Here is a tiny trained network, its code and every weight. The questions are about switching its units off for an input and a class, where a switched-off unit gives its printed mean instead of its output.

import numpy as np


def w(rows, s, z=0):
    codes = np.array(rows[::2]) - 128.0
    scale = np.full(codes.shape[1], s)
    scale[-1] = z or s
    return codes * scale


def f(y):
    return np.maximum(y, 0)


def log_softmax(a):
    a = a - a.max(-1, keepdims=True)
    return a - np.log(np.exp(a).sum(-1, keepdims=True))


def net(x, mask):
    res = np.array(x, float).reshape(1, 7) / 4 @ E
    y = f(res @ A[0][:, :-1].T + A[0][:, -1])
    res = res + np.where(mask, y, B[0][:, -1]) @ B[0][:, :-1]
    return log_softmax(res[-1] @ U[:, :-1].T + U[:, -1])


A, B = {}, {}
E = w([
[146,145,103,80],'x0',
[130,133,128,134],'x1',
[119,131,145,165],'x2',
[63,80,26,177],'x3',
[253,79,96,163],'x4',
[113,115,144,157],'x5',
[136,133,124,123],'x6',
],0.0065)
A[0] = w([
[176,134,208,30,105],'neuron 1',
[61,141,166,122,35],'neuron 2',
[149,144,37,29,145],'neuron 3',
[151,132,190,92,29],'neuron 4',
[141,138,239,142,30],'neuron 5',
[77,141,166,148,48],'neuron 6',
[154,146,183,93,14],'neuron 7',
[151,91,155,202,240],'neuron 8',
[101,155,28,130,22],'neuron 9',
[114,94,70,126,20],'neuron 10',
[54,193,171,97,120],'neuron 11',
[94,80,50,92,203],'neuron 12',
[91,81,2,174,33],'neuron 13',
[65,194,172,125,55],'neuron 14',
[154,180,184,102,10],'neuron 15',
[82,168,40,204,54],'neuron 16',
[113,62,196,219,229],'neuron 17',
[23,168,85,44,206],'neuron 18',
[217,138,98,168,2],'neuron 19',
[197,90,94,109,43],'neuron 20',
[207,43,128,179,34],'neuron 21',
[182,83,141,174,30],'neuron 22',
],0.0093,0.0037)
B[0] = w([
[65,134,170,216,214],'neuron 1',
[129,40,55,155,166],'neuron 2',
[178,185,128,219,188],'neuron 3',
[105,44,209,189,156],'neuron 4',
[76,88,191,188,177],'neuron 5',
[255,68,106,148,157],'neuron 6',
[2,65,201,140,154],'neuron 7',
[234,198,119,64,230],'neuron 8',
[110,31,139,179,163],'neuron 9',
[113,96,234,147,149],'neuron 10',
[223,73,29,100,215],'neuron 11',
[104,188,190,168,221],'neuron 12',
[83,104,224,185,218],'neuron 13',
[190,42,55,44,186],'neuron 14',
[78,67,157,184,161],'neuron 15',
[76,63,221,107,190],'neuron 16',
[204,192,72,156,238],'neuron 17',
[202,134,99,77,253],'neuron 18',
[86,48,103,36,167],'neuron 19',
[149,62,61,64,167],'neuron 20',
[143,50,67,60,193],'neuron 21',
[49,44,126,64,161],'neuron 22',
],0.0067,0.0054)
U = w([
[93,76,38,34,65],'0',
[10,99,190,167,22],'1',
[97,165,75,113,255],'2',
[115,163,86,116,169],'3',
[102,184,84,101,205],'4',
],0.011,0.0039)

Each question gives the input, the list of numbers given to net, and the class t.
The units are the neurons (one row each of A and B). Each row of codes is followed by its name. A weight is (code - 128) times the scale printed after its matrix; where a second scale follows, it is the last column's (A, B and U).
mask holds one flag per neuron, in row order. A switched-off neuron (its flag False) gives its mean, the last column of its row in B, instead of its output. The means were averaged over made-up inputs and are rounded, as every weight is.
A unit's drop is (log p(t) with every unit on - log p(t) with that unit switched off) / (log p(t) with every unit on - log p(t) with every unit switched off).
The circuit of an input: a set's keep is (log p(t) with only the set's units on - log p(t) with every unit switched off) / (log p(t) with every unit on - log p(t) with every unit switched off). Starting from the 12 units with the biggest drops (on a tie, the unit counted first), units are removed one at a time, each time the one whose removal leaves the highest keep (on an exact tie, the one counted first), for as long as the keep stays at least 0.8.
units of the circuit, in order: the units of the circuit, biggest drop first
most important unit: the unit with the biggest drop
top k neurons: the k neurons with the biggest drops, biggest first
drop of u: that unit's drop, to one decimal
input [-6,2,4,-6,7,3,6], class 0: most important unit : neuron 21
input [3,7,0,-4,8,0,4], class 0: units of the circuit, in order : (neuron 19; neuron 21)
input [4,-4,7,1,-7,2,-2], class 0: top 2 neurons : (neuron 14; neuron 11)
input [3,8,-7,-7,-3,1,7], class 1: units of the circuit, in order : (neuron 1; neuron 7)
input [-1,2,5,7,-4,-7,-3], class 1: units of the circuit, in order : (neuron 13; neuron 16)
input [5,3,-4,8,7,-5,0], class 1: top 2 neurons : (neuron 13; neuron 12)
input [2,-4,3,-2,-7,5,-7], class 0: units of the circuit, in order : (neuron 14; neuron 11)
input [-8,7,-3,-4,8,-8,-5], class 0: units of the circuit, in order : (neuron 21; neuron 19)
input [-3,5,-5,7,-8,4,0], class 0: top 2 neurons : (neuron 18; neuron 11)
input [-1,7,-1,5,0,5,-5], class 1: top 3 neurons : (neuron 13; neuron 16; neuron 11)
input [0,-4,3,-5,8,2,0], class 0: top 2 neurons : (neuron 21; neuron 19)
input [-5,5,5,8,4,1,8], class 1: drop of neuron 13 : 0.7
input [7,-3,6,8,5,-8,4], class 1: drop of neuron 13 : 0.3
input [-6,0,2,2,7,0,4], class 0: drop of neuron 19 : 0.2
input [4,2,-6,-6,4,-5,1], class 1: most important unit : neuron 1
